Each row has a class, written as a number after it.
[-611  215  105   31  367  -20  -92   52  183 -240 -368 -468  166  312
   17  251  359  175  -59 -256   15  477  -73  471 -142   13  313  212
  189  150  110  134 -194  644]
2
[ 139   94 -184  155  238   67 -102  194  -77  -98  -69  -11   37   75
 -247    1  -10  277 -357   58  -63 -110 -117  -47  108 -385 -111 -292
  127 -146 -103  137  -82 -370]
5
[ 749 -179 -198   -2 -430   53   52 -103 -243  154   74  231  111 -112
 -128 -132   53 -124  346   -8   43 -352  235 -331  541  -27   82  -39
 -113   -9 -127   30   24 -712]
1
[ 121    1  228  401  469  118  147  121 -294   73  -96   40 -147  228
 -168   -9  216  438 -125  -84 -202 -181   65 -237  277    9   95   51
   77  -48  -96  -73 -350  -40]
1
[  46  134 -145  -68  264  167   24  539 -179   69  359  257 -311  -61
  338 -214 -359 -103 -245  345 -279 -168 -386 -449 -523  105 -378 -161
   62  -32 -280    5 -157  335]
7
[ 293   -1 -246 -347 -272   58  -78   83   -8 -131  -14   -6  294  154
   25 -111  164 -228  211  -85   81  -13   70   64   50   13  246   63
  197  147 -202  163  -98 -124]
0
[ 329  -86 -422 -578 -429  -33 -214  126   32  -88  191  126  300  114
  -11 -166 -146 -429  389 -105   53 -158  214  -17   69  272  151   34
  117  154  -15  209  -18  -12]
5
[-131  -88  337  115    5   32  145 -246  187  -78  -78 -241  -42  160
 -202   67  209  100  201  -63  -15  -49   84  170  129  -53  269   49
 -149   91  230 -316    4  -64]
6
[ 174    7  -30  158  -68   13   27  -17   51   71   53   55 -128 -160
 -140  -38 -187    2  -35  115  -73 -193  -63 -193   24 -191 -189 -206
 -164 -122   68  -81  185 -279]
1
[ 430  -89 -203   -7 -240   -4  -75  -71  -53   56   50  141   89 -134
 -225  -29  -71  -61   32    0   68 -212  135 -171  274 -192  -83 -185
  -77 -116  -47   87  202 -548]
8
[  -9  -67  134  524   32  -50   35 -295   66  299  -25  108 -412 -479
 -178  138 -191   72 -182   97  -25  -80 -146 -110   46  -81 -399 -217
 -426 -327  360 -151  264 -158]
4
[  25   92  -50  263 -225  -63  101 -313 -103  133 -417 -157   14 -344
  110  213  358   29   48 -202  148  291  -80   69  258  -48   42  176
 -146  -50  -54  185  186 -203]
7
[-103  215 -114  -12   11  -60    6  -16  -47   58 -201  -11  -18 -258
  192   92  144   16 -113  -70   35  224  -68   18  -24  -13  -72   57
    7  -55  -80  259  134  177]
6
[   6   38   26  471  166    5   27 -142   27  180 -228  -13 -175 -206
 -217  107   31  234 -295   -7  -35  -26  -73   10  141 -154 -192 -185
 -109 -285  130   61   63 -151]
0
[ 296 -124 -190 -254 -152  101 -119   61   31 -124   98   15  224  214
 -174  -86  -39 -156  247  -30   23 -229  152   34  133   27  162  -66
   69   65  -37  -13 -153 -220]
2
[ 339  161 -242  142  171  144   69  345 -419  208   95  305 -210 -111
  235 -149 -139   31 -194  178 -192 -189 -199 -433  -78   51 -273 -124
   42 -121 -362  122 -116  -37]
0
[ 139  -45  165   36   80   54  199   63 -294   42   44   -2   -1  159
  248  -87  276   16  168  -51  -32   24   71 -181   53  180  225  210
   82  179 -269 -107 -146   79]
1
[-117   99  -38   28  -18  -39  -59 -111  171 -164 -265 -254  124   33
 -194  133  193  119  -25 -125   64   93   23  205  144 -226   97  -34
  -21   12   95   83  158 -170]
4
[  61  -30 -264   51 -149  -84 -202  -27  119  164  116  164  -88 -216
 -143   12 -382 -154  -10   25  -38 -150   41  -85   42  117 -310 -129
 -191 -232  240  120  165   12]
4
[ -81  135 -296 -190  118   27 -255  365   93  -92  149   50   23  108
  -86  -42 -373  -88 -147   69  -84  -93  -60  -38 -235   21 -189 -149
  118  -24   39  167  -90  239]
3
[ -61   12  446  320  140   96  333 -124  -34   76   15  -67 -316   -4
  -22  -56  112  180   11  130 -152 -124 -179 -190  -47 -133    3  -26
 -217   55   32 -334   47 -135]
5
[ 333    1 -125  313 -326 -115    5 -257 -128  201 -199   93   32 -432
  -54   75   83  -18  -41  -35  155  102   41 -173  309 -229 -215  -80
 -138 -160  -43  218  362 -504]
7
[-259  -21  153 -319   60   16  -26   52  218 -404  -33 -326  248  445
   10   91  273   -6   97 -124   83  211  -68  392 -237  -26  363  145
  214  276  -29 -143 -197  241]
6
[ -44   39  253 -189 -169  -38  258  -55 -144 -112  -17  -94   40   58
  421   33  360 -101  231  -41   78  296 -129  -26 -189  121  199  334
   95  331 -248 -110   58  181]
7
[-251  -93  453  147   24  -88  102 -309  250  -71 -122 -191 -145  -53
  -81  190  194   19  168  -89   59  153   -2  236  -44   19  137   93
 -148   87  322 -307    1  223]
5
[-312  -14   23   14  142  -32 -210 -120  342 -157  -86 -250   20  102
 -236  175   64   19  -38  -71   84  119  -33  325  -81  -41   52  -39
  -30   10  326  -93  -58  238]
7
[ -55  113 -237  147  -97    2 -138 -148   77  110 -227  -92  -17 -332
   -3  179   -3  -11 -203  -30   98  193 -143   93   23 -145 -202 -129
 -101 -156   69  231  215  -93]
4
[  95   85  -75  -67  -89   42   23  -33 -107   60 -148  -44  133   45
  182  -41  195 -118  200 -133   16  109   82   -7  105  246  245  224
   20   96 -121  220  -50  158]
0
[-317    2  130  -42  314    8  -50  370  170 -159  246    7 -222  220
  -66  -15 -367   32 -112  148 -155 -138 -171   42 -438   22 -252 -200
   30    4  136 -298 -149  346]
8
[-174 -136  112 -335 -105  -87 -213  -34  374 -352   38 -265  264  379
 -203  130   62  -74  158 -140  118  127   75  379 -107  -25  214   50
  185  198  202  -83  -80  160]
4
[-197  178   27 -287  243   66 -120  384   85 -302  125 -110   59  245
   90   20  -24  100 -241  107   -9  127 -213   57 -418 -150 -106 -116
  238  103 -201   36 -104  238]
3
[-459  -69  295 -307   62  -56 -119  -38  488 -394   21 -437  264  526
 -160   94  175  -59  235 -221  121  159   64  551 -169  -30  406  138
  207  320  256 -176 -179  326]
8
[ 198 -196 -228 -371 -229  -70 -293   54  166 -203  239   29  267  188
 -154  -19 -149 -236  161  -61  152  -75  156   69   37   52   44  -39
  135  117   70   85  -46  -67]
8
[ 120  156 -210  354  -86  -38  -14  -76  -10  315  -43  243 -258 -572
   21   28 -316  -38 -258  144  -56  -96 -177 -194   -7 -211 -550 -296
 -290 -386   60  135  362 -244]
4
[ -24  156  -78  200   37   -6   71 -127  -85  157 -279  -71  -74 -282
   85   84  201   22  -31  -83   31  189  -25  -50  143    1   40   49
 -109  -43    0  193  138    5]
2
[ 104  122  174   64   -9  106  281   26 -350  149  -74  -10  -73   12
  421 -104  336   61  220  -28 -113   25  -50 -257   61  159  185  256
   16  246 -313   -1  -33  111]
2
[ 319  -70  -30 -219 -221    8   72  148 -159  -82  207  137   15  -26
  136 -145  -46 -135  133  101   19 -125  -44 -227  -54  -41  -77  -95
   84  165 -232  -24   47 -288]
5
[ 122    4  -74 -124 -218  -31   45 -181 -126  195  -38   54   49 -125
  275  -40  226 -298  308 -166   31  121  128  -61   82  347  284  305
  -59  110  -89  114   31  234]
6
[ -47   -9  -55   69  -75 -117 -139 -181  134   36 -117  -18  -36 -261
  -80  184  -56   14  -85  -34  122   98  -45  142   86 -113 -179  -62
 -157 -152  175   51  132  -20]
2
[-240  187   76  219  114  -62   77  -19  -87  182 -109   22 -243 -351
  280  128   19  -18 -213   49   29  325 -267  -75 -270   57 -314   28
  -97  -86  -73   95  201  335]
0
[  27  -75 -257  334  204  -67 -407   50  245   59  111   85 -121 -108
 -596   73 -523  121 -410  108  -25 -285   35   37   65 -315 -518 -553
  -99 -430  413   41  110 -237]
4
[ 156   59 -242 -539 -148   17  -95  339 -169 -161  130   62  232  206
  338 -141   17 -261  202  -33   48   86   12  -76 -192  198   98  158
  299  273 -385  225 -126  235]
0
[ 390 -108 -188  -27 -169   -3 -153  -70  -43   14   52  101  138   -8
 -181  -52  -57  -57   64  -28   91 -143  146  -62  257 -123  -33 -118
   13  -74   -3  107   41 -330]
0
[-251   69   -2   -5  502  140 -103  354   19  -82   40 -101   -8  422
   -7   31   29  141  -96 -101 -187   -9  -53  150 -208  223  156   -3
  208    1    6   16 -442  507]
8
[  23 -169  -57  159 -282 -164 -141 -351  210  300  207  210 -237 -541
  -92  135 -474 -331   52   86   67  -74  -42 -122 -127  118 -430 -102
 -308 -275  381  -62  377   51]
8
[-114   56  126 -130  -89  -83   62 -132   59 -185 -189 -187  176   10
   38  165  390   13   31 -146  186  335   21  203   28 -159  184  123
  111  150  -91   88  124  -12]
8
[ -71  -42  197  216  210  -62  -17  -81  136 -142 -123 -145   18  104
 -377  146  148  193 -124  -59   55   22  102  161  119 -243   43 -145
    6  -79  165 -101  -10 -130]
1
[-194   46 -225 -240   61  -48 -252  -68  132  -87 -200 -199  317  195
   51  160  306 -221  151 -347  176  385  203  384   -3  309  382  261
  207  151   30  309 -168  551]
0
[ 244  -51 -310 -111  -55   56 -180  232  -50  196  302  311 -176 -187
   33 -148 -502 -259   13  158  -83 -300  -73 -282 -174  222 -353 -197
  -81 -143   53   38  -82   74]
1
[ 141  163 -345 -390  -33   33   -1  305 -318 -232 -130  -34  366  204
  350    7  413  -92   90 -178   72  309    5  -22  -23   98  277  226
  419  288 -591  367 -117  -16]
4
[ 144 -115  117 -345 -292    0  194  -76 -104 -144  -33  -55  201  192
  244  -30  388 -233  505 -181  109  117  124   99   97  260  418  370
  111  369 -226  -71 -146   57]
0
[  10   43  -42 -275   11   75   29   90  -72   30   95   15  -15   85
  271  -69  124 -185  173  -45  -25    0  -37  -69 -171  319  181  194
   47  181 -160  -21 -141  303]
6
[-384  214  365  160  171    2  302 -138 -183  155 -256 -123 -201  -59
  484   42  462   59  109 -150  -98  366 -162  -23 -117  343  210  491
  -66  213 -160  -49  -29  662]
0
[-148   66  243  105  188  -41   56  -12   41 -213 -218 -240   85  139
 -159  175  416  280 -143 -115   58  177    3  175   96 -303  126  -16
  163  102  -51  -49   39 -102]
4
[ -30 -129 -109 -311  124   47 -256  311  190 -237  270  -63  140  526
 -277 -106 -260  -89  166  -22 -106 -305  181  163  -81  147  143 -116
  163   78  163 -117 -343  216]
6
[  34   74 -140   59  -82 -147  -56  -27  -73  350  120  307 -278 -532
  193   43 -366 -256  -79   49   11   63  -66 -276 -166  248 -448  -25
 -192 -220  101  125  260  294]
1
[  84  -53 -328  -39  127   60 -221  140   34  -85  -91  -85  231  219
 -262   20   88   11  -15 -167  -13  -64  122  142  184  -48  181 -110
  198  -15    2  207 -194  -96]
8
[ 244  -64 -267 -899 -208   56 -273  457   66 -220  561  176  220  486
  126 -288 -308 -437  321   32   28 -270  100  -18 -356  456   55  -27
  187  227  -92  -28 -236  316]
6
[-143   37  143  332  238  -12   53  -31   84  115  -22   46 -301 -144
 -125   55 -161  139 -251   86 -110  -76 -187  -41 -109 -111 -285 -161
 -139 -189  190 -157   29   61]
7
[-422  126   64  -80  164  -30  -78  -25  257 -250 -226 -330  147  190
  -89  163  244   79  -96 -131   47  296  -90  380 -135 -114  211   56
   85   82  102   27   11  271]
8
[  51  -74  -36 -130 -151  -89  -95  -71   67  -39  170   92  -37  -95
   18  -20 -184 -255   93   61   78  -13  -44  -88 -138   38 -115   38
  -84   20   41  -62   96   46]
8
[  71  -44 -130  288  -24 -122 -235 -148  142  117  -14   81  -77 -272
 -276  134 -290  -49 -109   31   72  -11   80   14   93  -89 -293 -247
 -165 -284  318   87  167 -113]
3
[ 243  -36 -355 -348 -374  -70 -174   64  -31    0  181  167  129 -197
  108  -32 -230 -365   61   55  164   26   13 -161  -79   55 -202  -40
   31   73 -159  173  192 -123]
6
[ -92  123  -59  322  390   49  -41  171 -195  391  178  252 -430 -249
  326  -38 -310 -119 -167  126 -187   -7 -151 -335 -315  394 -290   -8
 -153 -182    5  -14 -120  585]
6
[-143   33  350   47  -63   45  251 -123   36    9    0  -73 -196  -89
  257   45  107   -3  101   78  -17  156 -283  -27 -258   75  -30  120
 -164   91  -12 -301   56  122]
1
[ 120 -107 -245 -208   93    4 -315  159  154 -100  131   49  221  317
 -304  -59 -211 -166  231 -115  -54 -238  319  134  129  191  174  -80
   86  -15  212  121 -256  173]
2
[  83  -50  189 -242  221  125  111  167 -178 -162  117  -50  145  489
  160 -115  347   -6  263  -50  -77  -41  156  -21  -22  212  475  223
  255  301 -310 -157 -369  207]
2
[  86   70 -310  -33  -89  -46  -86   -2 -128   60 -138   22  103 -245
   94   76  152 -141  -80  -86   79  205    3  -43   50   20  -31   -6
   70   -5 -158  336  142   17]
6
[   0  213  -88  -88  351  155   82  407 -334 -107  -40   -1  147  433
  194 -119  246  139    1 -116 -203   15   19  -96  -28  171  331  227
  319  177 -386  166 -387  273]
3
[ 288   73 -137    6 -145   -9  107  174 -222  288  278  421 -294 -425
  327 -152 -354 -276  -76  222  -76 -143 -216 -490 -278  139 -475 -127
 -113 -141 -228   31  204  -46]
8
[   4   44  -27 -186 -149   20   67  111  -47   47  192  155 -125 -181
  341  -73 -223 -251   69  120  -17   30 -224 -163 -360  162 -241   47
  -67   49 -151   -5   62  185]
3
[  28   42  -47 -312  212  139  -81  376  -34 -353    3 -139  280  593
  -85  -45  195  114   22  -75  -77  -44   49  137  -66  -43  305   27
  372  199 -228   52 -387   82]
4
